Below are the code and all the weights of a small trained network. Each question names an input and a class and asks about switching units off, where a switched-off unit gives its printed mean instead of its output.

import numpy as np


def w(rows, s, z=0):
    codes = np.array(rows[::2]) - 128.0
    scale = np.full(codes.shape[1], s)
    scale[-1] = z or s
    return codes * scale


def f(y):
    return y / 2 * (1 + np.tanh(0.7978845608 * (y + 0.044715 * y**3)))


def log_softmax(a):
    a = a - a.max(-1, keepdims=True)
    return a - np.log(np.exp(a).sum(-1, keepdims=True))


def net(x, mask):
    res = np.array(x, float).reshape(1, 6) / 4 @ E
    y = f(res @ A[0][:, :-1].T + A[0][:, -1])
    res = res + np.where(mask, y, B[0][:, -1]) @ B[0][:, :-1]
    return log_softmax(res[-1] @ U[:, :-1].T + U[:, -1])


A, B = {}, {}
E = w([
[125,181,108,70,148,85,158,145,165,254,109],'x0',
[144,93,92,117,167,50,152,161,180,86,100],'x1',
[152,121,184,118,105,92,75,191,98,137,76],'x2',
[107,123,87,76,150,134,74,116,146,124,173],'x3',
[106,136,109,138,60,188,120,210,146,146,157],'x4',
[146,180,137,226,145,80,95,117,133,117,125],'x5',
],0.014)
A[0] = w([
[141,155,153,219,122,72,169,60,132,29,91,152],'n1',
[146,100,131,66,167,173,138,74,6,165,123,181],'n2',
[73,159,131,44,194,142,164,102,171,214,118,242],'n3',
[124,93,191,169,117,56,178,176,117,76,88,83],'n4',
[94,152,108,142,131,78,126,145,136,219,179,181],'n5',
[114,14,73,160,141,248,126,103,122,87,123,102],'n6',
[120,58,111,52,177,93,52,151,140,82,143,6],'n7',
[64,132,124,141,89,207,186,145,90,49,221,140],'n8',
[165,124,174,254,213,121,116,19,92,99,197,114],'n9',
[159,127,117,168,153,80,104,51,83,68,157,46],'n10',
[84,73,80,82,171,105,117,163,185,113,76,201],'n11',
],0.0087,0.0018)
B[0] = w([
[89,103,200,131,206,138,137,108,145,162,59,221],'n1',
[160,58,142,141,91,132,95,84,108,160,109,196],'n2',
[164,149,67,56,53,108,195,110,100,255,240,255],'n3',
[153,167,123,153,186,71,189,145,104,54,47,193],'n4',
[152,196,123,191,133,139,142,119,158,157,181,202],'n5',
[66,83,144,89,101,163,122,107,182,84,158,212],'n6',
[144,112,126,86,147,70,47,160,89,116,215,185],'n7',
[123,116,205,116,62,213,126,141,198,43,164,218],'n8',
[70,143,133,144,173,159,89,46,154,154,83,232],'n9',
[153,95,128,99,189,136,70,105,163,155,112,191],'n10',
[185,134,89,94,189,116,149,136,129,53,140,199],'n11',
],0.0096,0.014)
U = w([
[91,85,162,103,29,187,116,153,190,42,150,195],'0',
[156,72,108,67,144,48,65,188,102,63,138,92],'1',
[176,122,182,151,109,53,227,228,96,108,36,148],'2',
[109,94,171,128,218,135,102,87,137,137,88,119],'3',
[139,82,173,88,49,154,135,95,22,196,134,44],'4',
[123,211,183,255,54,180,43,243,86,185,132,254],'5',
[147,159,59,81,115,106,234,149,219,209,175,40],'6',
],0.0097,0.0026)

Each question gives the input, the list of numbers given to net, and the class t.
The units are the neurons (one row each of A and B). Each row of codes is followed by its name. A weight is (code - 128) times the scale printed after its matrix; where a second scale follows, it is the last column's (A, B and U).
mask holds one flag per neuron, in row order. A switched-off neuron (its flag False) gives its mean, the last column of its row in B, instead of its output. The means were averaged over made-up inputs and are rounded, as every weight is.
A unit's drop is (log p(t) with every unit on - log p(t) with that unit switched off) / (log p(t) with every unit on - log p(t) with every unit switched off).
The circuit of an input: a set's keep is (log p(t) with only the set's units on - log p(t) with every unit switched off) / (log p(t) with every unit on - log p(t) with every unit switched off). Starting from all 11 units, units are removed one at a time, each time the one whose removal leaves the highest keep (on an exact tie, the one counted first), for as long as the keep stays at least 0.8.
circuit, biggest first: the units of the circuit, biggest drop first
k most important neurons: the k neurons with the biggest drops, biggest first
drop when u is switched off: that unit's drop, to one decimal
input [1,-1,8,-6,-6,-6], class 2: circuit, biggest first => n4
input [2,5,-3,-1,8,5], class 5: circuit, biggest first => n3, n6
input [2,-2,-3,4,6,-7], class 0: 2 most important neurons => n8, n6
input [-4,6,0,-4,2,4], class 3: 4 most important neurons => n1, n9, n10, n3
input [-1,0,6,-5,1,8], class 2: 2 most important neurons => n4, n6
input [-8,5,6,-8,2,-8], class 2: 2 most important neurons => n4, n9
input [-1,-2,0,-8,-2,-7], class 0: circuit, biggest first => n3, n1
input [3,0,5,1,-5,0], class 6: 2 most important neurons => n1, n8
input [-5,8,2,3,4,-6], class 1: 2 most important neurons => n7, n11
input [0,-8,-7,6,-8,-5], class 4: 2 most important neurons => n2, n3
input [-1,-8,8,-2,-2,0], class 5: drop when n3 is switched off => 2.4
input [-5,-5,3,-3,2,2], class 0: drop when n8 is switched off => 0.7
input [1,8,1,1,-4,-8], class 1: drop when n7 is switched off => 0.8
input [-5,8,3,1,-4,4], class 3: most important neuron => n1
